Below are the code and all the weights of a small trained network. Each question names an input and a class and asks about switching units off, where a switched-off unit gives its printed mean instead of its output.

import numpy as np


def w(rows, s, z=0):
    codes = np.array(rows[::2]) - 128.0
    scale = np.full(codes.shape[1], s)
    scale[-1] = z or s
    return codes * scale


def f(y):
    return np.maximum(y, 0)


def log_softmax(a):
    a = a - a.max(-1, keepdims=True)
    return a - np.log(np.exp(a).sum(-1, keepdims=True))


def net(x, mask):
    res = np.array(x, float).reshape(1, 6) / 4 @ E
    y = f(res @ A[0][:, :-1].T + A[0][:, -1])
    res = res + np.where(mask, y, B[0][:, -1]) @ B[0][:, :-1]
    return log_softmax(res[-1] @ U[:, :-1].T + U[:, -1])


A, B = {}, {}
E = w([
[135,83,12],'x0',
[173,153,145],'x1',
[97,127,217],'x2',
[86,142,149],'x3',
[220,2,170],'x4',
[194,74,101],'x5',
],0.007)
A[0] = w([
[77,76,89,147],'N1',
[137,190,167,189],'N2',
[94,109,104,130],'N3',
[103,113,125,3],'N4',
[73,160,100,77],'N5',
[164,70,118,125],'N6',
[77,85,148,157],'N7',
[87,143,121,32],'N8',
[149,204,111,106],'N9',
[175,141,159,202],'N10',
[162,131,137,151],'N11',
[120,247,70,138],'N12',
[133,172,104,66],'N13',
[107,110,171,150],'N14',
[105,209,102,49],'N15',
[89,122,129,29],'N16',
[123,114,172,23],'N17',
[167,169,109,220],'N18',
[106,153,115,63],'N19',
[164,189,104,205],'N20',
[183,72,160,148],'N21',
[40,42,153,153],'N22',
],0.014,0.0051)
B[0] = w([
[192,209,88,181],'N1',
[115,99,162,213],'N2',
[175,190,118,156],'N3',
[211,177,134,128],'N4',
[34,138,96,185],'N5',
[201,161,101,201],'N6',
[176,198,182,164],'N7',
[142,186,77,147],'N8',
[92,61,128,180],'N9',
[149,76,188,191],'N10',
[121,86,118,160],'N11',
[76,76,130,254],'N12',
[87,69,82,153],'N13',
[68,127,180,172],'N14',
[83,112,112,197],'N15',
[161,204,145,134],'N16',
[111,162,158,142],'N17',
[117,50,104,194],'N18',
[101,156,124,150],'N19',
[118,47,140,199],'N20',
[178,129,164,220],'N21',
[133,254,163,181],'N22',
],0.0077,0.0085)
U = w([
[100,129,165,180],'0',
[31,114,66,2],'1',
[114,65,96,211],'2',
[113,252,151,105],'3',
[179,157,69,100],'4',
],0.011,0.0046)

Each question gives the input, the list of numbers given to net, and the class t.
The units are the neurons (one row each of A and B). Each row of codes is followed by its name. A weight is (code - 128) times the scale printed after its matrix; where a second scale follows, it is the last column's (A, B and U).
mask holds one flag per neuron, in row order. A switched-off neuron (its flag False) gives its mean, the last column of its row in B, instead of its output. The means were averaged over made-up inputs and are rounded, as every weight is.
A unit's drop is (log p(t) with every unit on - log p(t) with that unit switched off) / (log p(t) with every unit on - log p(t) with every unit switched off).
The circuit of an input: a set's keep is (log p(t) with only the set's units on - log p(t) with every unit switched off) / (log p(t) with every unit on - log p(t) with every unit switched off). Starting from the 12 units with the biggest drops (on a tie, the unit counted first), units are removed one at a time, each time the one whose removal leaves the highest keep (on an exact tie, the one counted first), for as long as the keep stays at least 0.8.
units of the circuit, in order: the units of the circuit, biggest drop first
top k neurons: the k neurons with the biggest drops, biggest first
drop when u is switched off: that unit's drop, to one decimal
input [-2,1,8,-1,1,-5], class 3: units of the circuit, in order -> [N22, N12]
input [-1,4,-3,2,-7,8], class 1: units of the circuit, in order -> [N21, N12, N6]
input [6,-6,-7,5,-4,8], class 4: units of the circuit, in order -> [N1]
input [-5,-5,5,4,-3,-1], class 3: units of the circuit, in order -> [N22, N7]
input [-3,3,-1,-8,6,4], class 4: top 2 neurons -> [N6, N12]
input [1,-5,-7,2,-1,7], class 4: top 2 neurons -> [N1, N12]
input [4,3,6,2,3,-8], class 3: drop when N12 is switched off -> 0.1
input [-5,-2,-8,8,-5,-5], class 1: drop when N4 is switched off -> 0.0
input [-5,-5,8,1,5,-5], class 3: drop when N22 is switched off -> 0.4
input [6,1,7,8,4,4], class 3: drop when N22 is switched off -> 0.2
